Below is a small trained network, with its code and all its weights. Each question gives an input and a target symbol and asks what happens when units are switched off, that is, made to give their printed mean instead of their output.

import numpy as np


def w(rows, s, z=0):
    codes = np.array(rows[::2]) - 128.0
    scale = np.full(codes.shape[1], s)
    scale[-1] = z or s
    return codes * scale


def norm(h):
    return h / np.sqrt((h * h).mean(-1, keepdims=True) + 1e-5)


def f(y):
    return y / 2 * (1 + np.tanh(0.7978845608 * (y + 0.044715 * y**3)))


def softmax(a):
    e = np.exp(a - a.max(-1, keepdims=True))
    return e / e.sum(-1, keepdims=True)


def log_softmax(a):
    a = a - a.max(-1, keepdims=True)
    return a - np.log(np.exp(a).sum(-1, keepdims=True))


def net(x, mask):
    ids = ['ΠΩαγζμξστφ'.index(c) for c in x.split()]
    T = len(ids)
    res = E[ids] + P[:T]
    u = 0
    for l in range(2):
        q, k, v = (norm(res) @ M[l].T for M in (Q, K, V))
        z = softmax(np.where(np.tri(T) > 0, q @ k.T / 3**0.5, -1e9)) @ v
        res = res + np.where(mask[u], z, O[l][:, -1]) @ O[l][:, :-1]
        u += 1
        y = f(norm(res) @ A[l][:, :-1].T + A[l][:, -1])
        res = res + np.where(mask[u : u + 8], y, B[l][:, -1]) @ B[l][:, :-1]
        u += 8
    return log_softmax(norm(res)[-1] @ U[:, :-1].T + U[:, -1])


Q, K, V, O, A, B = {}, {}, {}, {}, {}, {}
E = w([
[166,129,173,176,105,100,111,88,90,80,46,205],'Π',
[155,76,13,98,166,94,121,176,178,5,103,131],'Ω',
[123,139,132,209,215,73,51,125,158,161,103,135],'α',
[167,136,163,128,169,85,99,63,151,158,105,74],'γ',
[112,133,150,162,123,158,120,39,84,136,93,131],'ζ',
[120,125,129,167,216,117,116,109,161,131,106,160],'μ',
[191,117,213,132,116,135,132,77,141,150,71,126],'ξ',
[15,80,176,135,69,167,181,199,69,30,199,92],'σ',
[106,138,176,154,184,140,129,50,172,130,73,96],'τ',
[94,45,69,77,102,163,35,186,200,117,49,124],'φ',
],0.023)
P = w([
[170,189,207,177,102,187,15,19,141,77,119,193],'0',
[188,135,183,181,157,187,40,62,118,47,63,132],'1',
[173,133,186,185,161,188,68,96,125,47,57,108],'2',
[159,106,179,162,177,191,77,112,115,57,56,101],'3',
[152,98,163,175,174,192,103,103,149,44,57,81],'4',
[130,80,166,145,185,190,97,113,146,59,58,84],'5',
[119,74,159,154,181,183,120,108,170,52,60,77],'6',
[97,56,155,135,187,180,127,113,173,66,57,78],'7',
[73,54,148,124,189,171,151,112,195,66,54,75],'8',
[1,28,158,43,228,165,189,117,195,109,48,120],'9',
],0.0095)
Q[0] = w([
[156,77,213,49,38,255,203,186,152,75,125,93],'L0H1',
[186,122,195,86,162,25,115,46,158,183,126,59],'L0H1',
[127,97,187,131,25,136,196,73,53,91,202,185],'L0H1',
],0.0093)
K[0] = w([
[130,91,154,50,33,222,163,145,163,119,104,87],'L0H1',
[191,178,175,123,181,186,120,9,148,217,101,66],'L0H1',
[162,126,165,153,59,164,140,111,64,119,87,152],'L0H1',
],0.012)
V[0] = w([
[184,128,92,56,155,137,192,249,181,59,121,217],'L0H1',
[31,81,182,131,160,209,142,194,143,124,167,2],'L0H1',
[89,107,177,167,7,228,56,114,48,27,123,115],'L0H1',
],0.0073)
O[0] = w([
[171,137,72,158,64,114,95,173,168,165,80,165,2],'L0H1',
[119,193,88,185,114,184,151,128,99,155,161,99,141],'L0H1',
[6,146,28,155,115,99,138,160,140,197,131,93,245],'L0H1',
],0.011,0.0067)
A[0] = w([
[109,140,157,177,120,99,108,55,51,75,131,192,135],'L0N1',
[153,178,153,177,80,120,129,60,68,169,114,161,147],'L0N2',
[134,48,124,159,119,63,95,185,252,193,15,159,129],'L0N3',
[145,222,117,193,55,137,161,129,81,198,210,121,58],'L0N4',
[167,159,105,39,27,47,230,114,35,109,245,149,5],'L0N5',
[87,77,86,78,32,229,63,221,201,247,56,122,86],'L0N6',
[88,80,133,163,43,155,138,206,178,178,173,131,131],'L0N7',
[84,126,139,87,142,69,173,82,111,135,76,52,87],'L0N8',
],0.011,0.016)
B[0] = w([
[174,183,162,158,103,146,142,89,155,151,61,113,248],'L0N1',
[157,163,239,117,107,67,144,98,88,92,60,136,146],'L0N2',
[97,92,79,59,191,128,121,117,60,130,195,88,254],'L0N3',
[10,162,179,66,125,158,161,50,52,121,171,104,141],'L0N4',
[189,76,218,88,145,101,140,64,99,131,127,24,127],'L0N5',
[79,166,71,65,130,168,59,94,74,135,80,116,220],'L0N6',
[127,148,160,73,153,118,117,49,59,143,118,90,173],'L0N7',
[199,61,98,70,161,105,162,108,69,145,151,98,228],'L0N8',
],0.014,0.0097)
Q[1] = w([
[12,6,86,140,125,177,93,126,166,154,55,133],'L1H1',
[133,202,138,140,221,117,59,223,211,151,165,191],'L1H1',
[146,118,138,131,156,227,255,126,147,70,207,56],'L1H1',
],0.0076)
K[1] = w([
[58,90,67,163,190,111,162,137,140,190,129,186],'L1H1',
[78,121,178,215,254,119,89,212,237,209,100,196],'L1H1',
[131,60,161,124,149,241,159,99,126,65,145,92],'L1H1',
],0.0084)
V[1] = w([
[65,112,80,2,82,131,158,115,73,76,114,135],'L1H1',
[130,78,149,123,180,87,222,88,149,188,62,76],'L1H1',
[176,93,179,196,159,134,58,126,204,188,140,114],'L1H1',
],0.0087)
O[1] = w([
[232,184,253,166,98,186,65,103,81,132,90,95,166],'L1H1',
[103,187,63,63,49,125,125,224,161,142,144,240,248],'L1H1',
[78,47,99,114,115,142,137,169,95,157,169,40,109],'L1H1',
],0.0066,0.015)
A[1] = w([
[173,102,15,91,69,125,74,248,93,29,172,119,65],'L1N1',
[166,49,99,93,164,66,72,171,128,86,179,113,114],'L1N2',
[88,121,86,89,154,103,141,135,70,101,190,72,106],'L1N3',
[93,159,63,155,76,53,155,200,196,111,165,171,3],'L1N4',
[56,79,50,77,142,111,131,135,104,117,206,59,88],'L1N5',
[175,146,212,157,77,133,87,129,129,96,37,154,136],'L1N6',
[189,160,140,89,154,61,122,137,152,113,111,186,151],'L1N7',
[51,168,69,148,100,129,168,134,140,134,207,138,83],'L1N8',
],0.016,0.012)
B[1] = w([
[129,154,152,223,224,83,133,110,72,97,70,54,199],'L1N1',
[77,66,57,188,185,148,219,144,183,104,127,76,190],'L1N2',
[83,52,103,142,152,147,211,123,188,142,141,114,254],'L1N3',
[251,223,213,96,147,32,65,55,146,97,30,154,127],'L1N4',
[147,140,222,100,54,137,55,53,185,148,155,128,252],'L1N5',
[115,176,188,60,132,79,91,12,174,211,178,71,216],'L1N6',
[113,152,168,163,137,102,117,82,108,105,120,47,255],'L1N7',
[116,199,186,217,142,132,149,107,32,106,119,65,153],'L1N8',
],0.017,0.0089)
U = w([
[210,166,188,156,123,116,87,87,162,131,73,164,253],'Π',
[149,138,76,135,190,102,173,170,95,111,73,101,207],'Ω',
[82,114,94,67,129,103,168,118,220,124,245,149,6],'α',
[150,138,109,149,118,134,119,111,150,117,142,148,38],'γ',
[146,135,116,141,121,128,116,120,146,116,134,144,14],'ζ',
[146,149,97,138,132,127,122,117,142,120,153,141,10],'μ',
[154,136,113,150,123,136,116,116,147,130,131,139,15],'ξ',
[83,153,153,161,102,149,130,156,115,131,157,115,57],'σ',
[149,144,103,143,125,130,120,112,145,118,149,139,4],'τ',
[121,119,104,83,108,154,64,157,147,124,109,119,152],'φ',
],0.012,0.0038)

Each question gives the input, a string of symbols that net reads in full, and the target symbol t.
The units are the heads (3 rows each of Q, K, V and O) and the neurons (one row each of A and B). Each row of codes is followed by its name. A weight is (code - 128) times the scale printed after its matrix; where a second scale follows, it is the last column's (O, A, B and U).
mask holds one flag per unit, layer by layer, with each layer's heads first. A switched-off unit (its flag False) gives its mean, the last column of its rows in O or B, instead of its output. The means were averaged over made-up inputs and are rounded, as every weight is.
A unit's drop is (log p(t) with every unit on - log p(t) with that unit switched off) / (log p(t) with every unit on - log p(t) with every unit switched off).
The circuit of an input: a set's keep is (log p(t) with only the set's units on - log p(t) with every unit switched off) / (log p(t) with every unit on - log p(t) with every unit switched off). Starting from the 12 units with the biggest drops (on a tie, the unit counted first), units are removed one at a time, each time the one whose removal leaves the highest keep (on an exact tie, the one counted first), for as long as the keep stays at least 0.8.
circuit, biggest first: the units of the circuit, biggest drop first
most important unit: the unit with the biggest drop
top k neurons: the k neurons with the biggest drops, biggest first
drop when u is switched off: that unit's drop, to one decimal
input μ Π Ω ξ ξ μ τ Ω μ μ, target α: circuit, biggest first : [L1N1; L0N1]
input α Ω φ ξ ζ μ, target Π: circuit, biggest first : [L0H1; L0N3]
input ξ α σ γ μ τ μ σ ξ, target Ω: most important unit : L0N8
input α γ τ Π τ ζ α, target Ω: circuit, biggest first : [L0H1; L1N5; L1N6]
input τ τ ζ Π ζ μ τ, target α: top 4 neurons : [L0N1; L0N6; L0N2; L1N1]
input α φ ζ α, target Ω: top 3 neurons : [L0N6; L0N1; L0N7]
input φ ξ Ω μ τ ξ γ σ γ, target Ω: circuit, biggest first : [L1H1; L1N5; L0N1; L0N3]
input γ α τ μ φ ζ α ξ γ ζ, target Ω: top 4 neurons : [L0N8; L0N3; L1N5; L1N6]
input σ μ Ω ζ μ σ φ Π τ, target Π: circuit, biggest first : [L0N3; L0H1]
input σ μ τ γ τ ζ γ σ σ γ, target α: circuit, biggest first : [L0N1; L1N3]
input α φ φ τ μ μ, target Ω: circuit, biggest first : [L0H1; L1N5]
input σ τ φ τ, target Ω: top 4 neurons : [L0N8; L1N5; L0N3; L0N6]
input μ Π ζ ζ γ Π τ τ ξ ζ, target α: top 2 neurons : [L0N8; L0N6]
input ξ τ σ Ω μ, target Π: circuit, biggest first : [L0H1]
input σ τ ζ ξ ξ, target Ω: top 2 neurons : [L0N8; L0N6]
input Π ζ μ γ γ Π, target Ω: top 3 neurons : [L0N3; L0N1; L0N8]
input τ ζ Ω ζ Π Ω τ τ, target α: top 4 neurons : [L0N1; L0N6; L0N8; L0N2]
input φ ζ ζ, target Ω: top 4 neurons : [L0N3; L0N8; L1N5; L1N6]
input τ γ α τ μ φ μ τ μ, target α: top 4 neurons : [L0N7; L0N2; L0N6; L1N1]
input Π Π μ τ φ Ω ζ, target Π: top 2 neurons : [L0N3; L1N3]
input μ ξ Π ζ τ μ μ φ Π α, target Π: most important unit : L0H1
input γ Π Ω ξ Π, target Ω: top 2 neurons : [L0N3; L0N1]
input γ ξ γ α Ω α γ ζ γ, target α: drop when L0N2 is switched off : 0.5
